Here is a tiny trained network, its code and every weight. The questions are about switching its units off for an input and a target symbol, where a switched-off unit gives its printed mean instead of its output.

import numpy as np


def w(rows, s, z=0):
    codes = np.array(rows[::2]) - 128.0
    scale = np.full(codes.shape[1], s)
    scale[-1] = z or s
    return codes * scale


def norm(h):
    return h / np.sqrt((h * h).mean(-1, keepdims=True) + 1e-5)


def f(y):
    return np.maximum(y, 0)


def softmax(a):
    e = np.exp(a - a.max(-1, keepdims=True))
    return e / e.sum(-1, keepdims=True)


def log_softmax(a):
    a = a - a.max(-1, keepdims=True)
    return a - np.log(np.exp(a).sum(-1, keepdims=True))


def net(x, mask):
    ids = ['ΘΞΠΦαβγδζηλμστψω'.index(c) for c in x.split()]
    T = len(ids)
    res = E[ids] + P[:T]
    r = norm(res)
    for j in range(2):
        rows = slice(3 * j, 3 * j + 3)
        q, k, v = (r @ M[0][rows].T for M in (Q, K, V))
        z = softmax(np.where(np.tri(T) > 0, q @ k.T / 3**0.5, -1e9)) @ v
        o = O[0][rows]
        res = res + np.where(mask[j], z, o[:, -1]) @ o[:, :-1]
    y = f(norm(res) @ A[0][:, :-1].T + A[0][:, -1])
    res = res + np.where(mask[2:18], y, B[0][:, -1]) @ B[0][:, :-1]
    return log_softmax(norm(res)[-1] @ U[:, :-1].T + U[:, -1])


Q, K, V, O, A, B = {}, {}, {}, {}, {}, {}
E = w([
[170,144,77,198,98,187,208,177],'Θ',
[29,140,62,148,70,223,183,144],'Ξ',
[74,36,156,103,32,134,147,195],'Π',
[103,80,37,179,30,147,152,126],'Φ',
[150,165,116,198,183,75,50,107],'α',
[231,149,208,46,125,109,170,122],'β',
[135,134,139,74,139,127,156,250],'γ',
[9,165,86,147,113,105,75,134],'δ',
[121,98,116,143,71,71,55,3],'ζ',
[85,196,191,180,73,148,115,120],'η',
[132,207,116,217,39,96,77,200],'λ',
[120,74,154,38,23,239,213,126],'μ',
[75,223,143,157,153,185,155,128],'σ',
[59,93,148,48,77,114,132,128],'τ',
[71,119,152,219,111,58,229,137],'ψ',
[120,177,86,247,107,174,174,54],'ω',
],0.02)
P = w([
[146,86,89,71,246,178,1,113],'0',
[147,183,46,20,72,136,98,122],'1',
[147,180,71,49,76,131,118,122],'2',
[151,161,85,83,89,127,116,118],'3',
[147,154,93,99,99,125,128,115],'4',
[150,145,96,109,94,117,130,116],'5',
[144,146,105,127,103,122,136,116],'6',
[145,138,110,128,98,114,139,116],'7',
[141,143,114,139,96,117,157,115],'8',
[138,136,131,150,107,113,152,126],'9',
[130,119,132,159,107,112,166,115],'10',
[136,117,148,188,133,101,152,113],'11',
[119,115,154,193,122,107,167,122],'12',
],0.009)
Q[0] = w([
[127,87,174,254,139,98,191,102],'head 1',
[131,77,166,42,184,70,228,157],'head 1',
[147,103,62,124,149,180,68,126],'head 1',
[193,157,49,74,108,141,80,136],'head 2',
[71,88,169,166,198,97,189,150],'head 2',
[92,113,194,165,216,129,126,110],'head 2',
],0.0094)
K[0] = w([
[140,93,163,122,202,183,88,120],'head 1',
[158,138,135,75,146,239,1,125],'head 1',
[178,200,170,123,92,102,153,145],'head 1',
[137,139,172,87,77,40,230,99],'head 2',
[165,114,135,46,196,251,31,90],'head 2',
[148,158,112,107,119,252,56,132],'head 2',
],0.0093)
V[0] = w([
[189,156,124,114,172,184,91,66],'head 1',
[104,181,176,74,99,255,58,142],'head 1',
[96,164,59,186,175,131,88,177],'head 1',
[15,195,235,234,145,111,167,96],'head 2',
[155,138,109,186,62,215,148,126],'head 2',
[151,103,137,131,51,111,25,106],'head 2',
],0.0085)
O[0] = w([
[212,156,55,2,86,187,105,51,32],'head 1',
[111,129,170,89,198,179,24,170,217],'head 1',
[91,188,64,131,120,130,103,200,195],'head 1',
[59,183,175,175,37,86,156,106,166],'head 2',
[156,57,97,197,94,187,76,101,253],'head 2',
[134,77,104,61,27,90,15,116,175],'head 2',
],0.0086,0.0039)
A[0] = w([
[184,177,64,152,154,108,66,132,108],'neuron 1',
[85,89,102,141,78,139,35,152,166],'neuron 2',
[154,103,139,114,166,203,119,201,164],'neuron 3',
[136,190,158,118,203,166,90,90,86],'neuron 4',
[152,94,151,198,95,78,110,125,118],'neuron 5',
[135,120,194,146,83,123,116,128,145],'neuron 6',
[119,106,105,42,137,73,104,146,54],'neuron 7',
[99,88,72,136,97,178,99,33,88],'neuron 8',
[198,95,147,120,139,84,122,91,60],'neuron 9',
[151,155,174,84,160,179,174,158,128],'neuron 10',
[90,139,160,98,92,170,94,98,41],'neuron 11',
[108,47,177,86,106,151,119,94,44],'neuron 12',
[112,74,246,25,131,143,144,191,160],'neuron 13',
[159,134,191,144,117,162,198,65,153],'neuron 14',
[67,129,123,76,84,195,214,179,212],'neuron 15',
[108,130,109,78,98,198,137,143,3],'neuron 16',
],0.011,0.006)
B[0] = w([
[190,101,101,222,116,32,210,97,164],'neuron 1',
[139,157,146,82,173,120,198,165,246],'neuron 2',
[126,146,200,93,102,179,127,122,197],'neuron 3',
[188,164,203,219,62,5,161,98,149],'neuron 4',
[86,107,101,149,9,164,132,113,182],'neuron 5',
[115,145,95,56,45,109,157,137,180],'neuron 6',
[125,112,192,110,213,106,138,97,153],'neuron 7',
[24,111,157,48,170,117,101,156,174],'neuron 8',
[181,35,141,2,64,113,128,146,135],'neuron 9',
[72,123,37,174,38,182,187,65,159],'neuron 10',
[145,81,150,124,124,206,144,60,153],'neuron 11',
[164,126,118,235,72,102,110,94,163],'neuron 12',
[74,190,93,209,87,112,244,100,226],'neuron 13',
[97,139,124,140,20,92,230,161,170],'neuron 14',
[183,126,113,254,199,90,61,84,234],'neuron 15',
[124,41,226,137,197,71,21,156,144],'neuron 16',
],0.0075,0.011)
U = w([
[209,86,74,175,122,201,109,166,124],'Θ',
[87,88,137,162,162,182,42,150,210],'Ξ',
[117,44,200,132,120,109,145,205,236],'Π',
[109,40,27,97,114,153,122,192,146],'Φ',
[196,133,93,146,142,37,80,114,197],'α',
[199,134,136,78,97,134,175,93,168],'β',
[137,166,103,117,169,157,199,202,114],'γ',
[42,171,83,86,156,72,105,186,93],'δ',
[118,77,120,76,104,88,64,76,254],'ζ',
[80,183,199,95,41,176,71,154,27],'η',
[159,164,81,117,53,107,64,239,90],'λ',
[151,44,179,155,100,223,99,46,25],'μ',
[154,193,183,182,131,149,52,88,144],'σ',
[59,103,171,109,183,84,174,55,21],'τ',
[117,158,100,137,125,81,144,143,1],'ψ',
[91,148,11,128,98,168,120,73,85],'ω',
],0.012,0.0039)

Each question gives the input, a string of symbols that net reads in full, and the target symbol t.
The units are the heads (3 rows each of Q, K, V and O) and the neurons (one row each of A and B). Each row of codes is followed by its name. A weight is (code - 128) times the scale printed after its matrix; where a second scale follows, it is the last column's (O, A, B and U).
mask holds one flag per unit, heads first, then neurons. A switched-off unit (its flag False) gives its mean, the last column of its rows in O or B, instead of its output. The means were averaged over made-up inputs and are rounded, as every weight is.
A unit's drop is (log p(t) with every unit on - log p(t) with that unit switched off) / (log p(t) with every unit on - log p(t) with every unit switched off).
The circuit of an input: a set's keep is (log p(t) with only the set's units on - log p(t) with every unit switched off) / (log p(t) with every unit on - log p(t) with every unit switched off). Starting from the 12 units with the biggest drops (on a tie, the unit counted first), units are removed one at a time, each time the one whose removal leaves the highest keep (on an exact tie, the one counted first), for as long as the keep stays at least 0.8.
circuit, biggest first: the units of the circuit, biggest drop first
unit that matters most: the unit with the biggest drop
top k neurons: the k neurons with the biggest drops, biggest first
drop of u: that unit's drop, to one decimal
input Π Π Θ α μ, target μ: circuit, biggest first : head 2; neuron 15; neuron 3
input λ τ β σ τ δ Φ, target Φ: unit that matters most : head 2
input η σ μ η μ σ ψ η Φ ζ η ω Π, target η: circuit, biggest first : head 2; head 1
input ω ω Φ γ β ζ, target ζ: circuit, biggest first : neuron 8; head 2
input Ξ η λ ω ψ, target Ξ: circuit, biggest first : head 1; head 2; neuron 13; neuron 14
input λ γ Π ζ η τ β β τ Φ, target Φ: circuit, biggest first : head 2; neuron 8; neuron 13
input σ Π μ β ψ, target σ: circuit, biggest first : head 1; head 2; neuron 15; neuron 13
input δ Π Φ Π Θ η γ Φ ψ, target δ: circuit, biggest first : head 1; head 2
input τ λ ω λ μ τ α ψ, target τ: circuit, biggest first : head 2; head 1; neuron 7
input Π Π τ, target τ: circuit, biggest first : neuron 13; head 2; neuron 7
input μ Π Ξ α γ Θ, target Θ: circuit, biggest first : head 2; neuron 13
input Θ σ γ τ, target τ: circuit, biggest first : neuron 7; head 2
input τ Π γ μ σ δ, target δ: top 2 neurons : neuron 15; neuron 2
input Π δ μ ω η, target η: unit that matters most : neuron 13
input Φ σ σ γ λ Π η Ξ, target Ξ: top 2 neurons : neuron 15; neuron 13
input Θ σ η β γ, target γ: top 2 neurons : neuron 13; neuron 10
input ζ Π σ ψ, target ζ: drop of neuron 13 : 0.1
input α ω γ η Θ Ξ β σ μ, target μ: drop of head 1 : 0.3
input Θ Φ τ μ ψ, target Θ: drop of head 1 : 0.2
input μ σ ζ α β τ α Π Θ β ψ, target μ: top neuron : neuron 2
input β λ γ σ, target σ: top 2 neurons : neuron 4; neuron 13
